Below are the code and all the weights of a small trained network. Each question names an input and a class and asks about switching units off, where a switched-off unit gives its printed mean instead of its output.

import numpy as np


def w(rows, s, z=0):
    codes = np.array(rows[::2]) - 128.0
    scale = np.full(codes.shape[1], s)
    scale[-1] = z or s
    return codes * scale


def norm(h):
    return h / np.sqrt((h * h).mean(-1, keepdims=True) + 1e-5)


def f(y):
    return y / 2 * (1 + np.tanh(0.7978845608 * (y + 0.044715 * y**3)))


def log_softmax(a):
    a = a - a.max(-1, keepdims=True)
    return a - np.log(np.exp(a).sum(-1, keepdims=True))


def net(x, mask):
    res = np.array(x, float).reshape(1, 7) / 4 @ E
    u = 0
    for l in range(2):
        y = f(norm(res) @ A[l][:, :-1].T + A[l][:, -1])
        res = res + np.where(mask[u : u + 4], y, B[l][:, -1]) @ B[l][:, :-1]
        u += 4
    return log_softmax(norm(res)[-1] @ U[:, :-1].T + U[:, -1])


A, B = {}, {}
E = w([
[114,158,182,153,131,107,129,194,78,144],'x0',
[134,134,132,114,115,119,100,127,136,121],'x1',
[206,187,148,135,136,8,218,55,127,35],'x2',
[142,133,121,139,115,117,98,141,108,116],'x3',
[238,226,120,35,199,180,114,1,55,121],'x4',
[34,154,81,111,174,13,194,89,21,216],'x5',
[114,125,125,104,216,117,100,147,181,121],'x6',
],0.0054)
A[0] = w([
[118,185,49,114,146,133,115,106,100,231,9],'0.n1',
[56,85,104,152,130,1,112,72,103,132,32],'0.n2',
[143,71,164,124,107,59,177,121,156,40,5],'0.n3',
[164,198,187,111,148,176,112,82,149,118,89],'0.n4',
],0.0062,0.0013)
B[0] = w([
[128,109,161,63,151,20,43,113,71,184,238],'0.n1',
[96,211,133,163,91,189,96,77,99,46,255],'0.n2',
[172,90,237,23,159,150,235,155,121,255,199],'0.n3',
[68,195,107,196,86,89,123,161,13,129,221],'0.n4',
],0.0093,0.0032)
A[1] = w([
[136,150,102,166,173,124,142,108,143,119,21],'1.n1',
[178,1,200,159,128,138,130,145,146,140,196],'1.n2',
[102,209,128,167,142,125,210,70,109,44,79],'1.n3',
[68,103,118,167,101,183,105,128,151,157,253],'1.n4',
],0.009,0.0024)
B[1] = w([
[117,128,117,138,74,116,102,144,108,95,117],'1.n1',
[158,117,178,89,97,11,148,101,125,123,204],'1.n2',
[146,183,119,148,144,164,88,177,184,58,255],'1.n3',
[163,241,78,174,123,190,138,101,134,80,215],'1.n4',
],0.011,0.0067)
U = w([
[194,167,130,172,92,171,138,177,254,83,19],'0',
[96,164,31,165,164,240,88,92,84,114,131],'1',
[136,2,161,55,147,57,131,71,117,215,252],'2',
],0.0092,0.0018)

Each question gives the input, the list of numbers given to net, and the class t.
The units are the neurons (one row each of A and B). Each row of codes is followed by its name. A weight is (code - 128) times the scale printed after its matrix; where a second scale follows, it is the last column's (A, B and U).
mask holds one flag per neuron, layer by layer. A switched-off neuron (its flag False) gives its mean, the last column of its row in B, instead of its output. The means were averaged over made-up inputs and are rounded, as every weight is.
A unit's drop is (log p(t) with every unit on - log p(t) with that unit switched off) / (log p(t) with every unit on - log p(t) with every unit switched off).
The circuit of an input: a set's keep is (log p(t) with only the set's units on - log p(t) with every unit switched off) / (log p(t) with every unit on - log p(t) with every unit switched off). Starting from all 8 units, units are removed one at a time, each time the one whose removal leaves the highest keep (on an exact tie, the one counted first), for as long as the keep stays at least 0.8.
circuit, biggest first: the units of the circuit, biggest drop first
unit that matters most: the unit with the biggest drop
top k neurons: the k neurons with the biggest drops, biggest first
k most important neurons of layer l: the k neurons of layer l with the biggest drops, biggest first
drop of u: that unit's drop, to one decimal
input [-4,1,-6,-8,2,4,-6], class 2: unit that matters most : 0.n1
input [-4,4,2,-2,-5,-8,-6], class 2: circuit, biggest first : (1.n2, 0.n3)
input [-7,2,-1,-4,3,-8,5], class 1: circuit, biggest first : (0.n4, 1.n2)
input [7,-3,-8,-4,3,2,7], class 2: circuit, biggest first : (0.n1, 1.n3)
input [-6,4,-4,-7,-7,2,2], class 1: circuit, biggest first : (1.n4, 1.n3)
input [1,7,7,1,-1,8,5], class 0: top 2 neurons : (1.n3, 0.n2)
input [-8,5,0,7,6,2,-6], class 2: top 2 neurons : (0.n1, 1.n4)
input [1,4,-3,-4,-6,2,-6], class 1: 3 most important neurons of layer 1 : (1.n3, 1.n4, 1.n2)
input [-1,-8,5,-7,-1,-6,8], class 2: top 2 neurons : (0.n3, 0.n2)
input [6,-2,-4,-5,7,8,3], class 2: top 3 neurons : (0.n1, 1.n4, 1.n3)
input [-2,-7,-6,-1,3,8,-1], class 2: drop of 0.n1 : 1.4
input [-2,-8,-2,7,2,2,-4], class 2: drop of 0.n1 : 0.3
input [1,4,-2,0,-8,5,5], class 1: drop of 1.n2 : 0.1
input [-2,-6,-7,3,8,5,-8], class 2: circuit, biggest first : (0.n1)
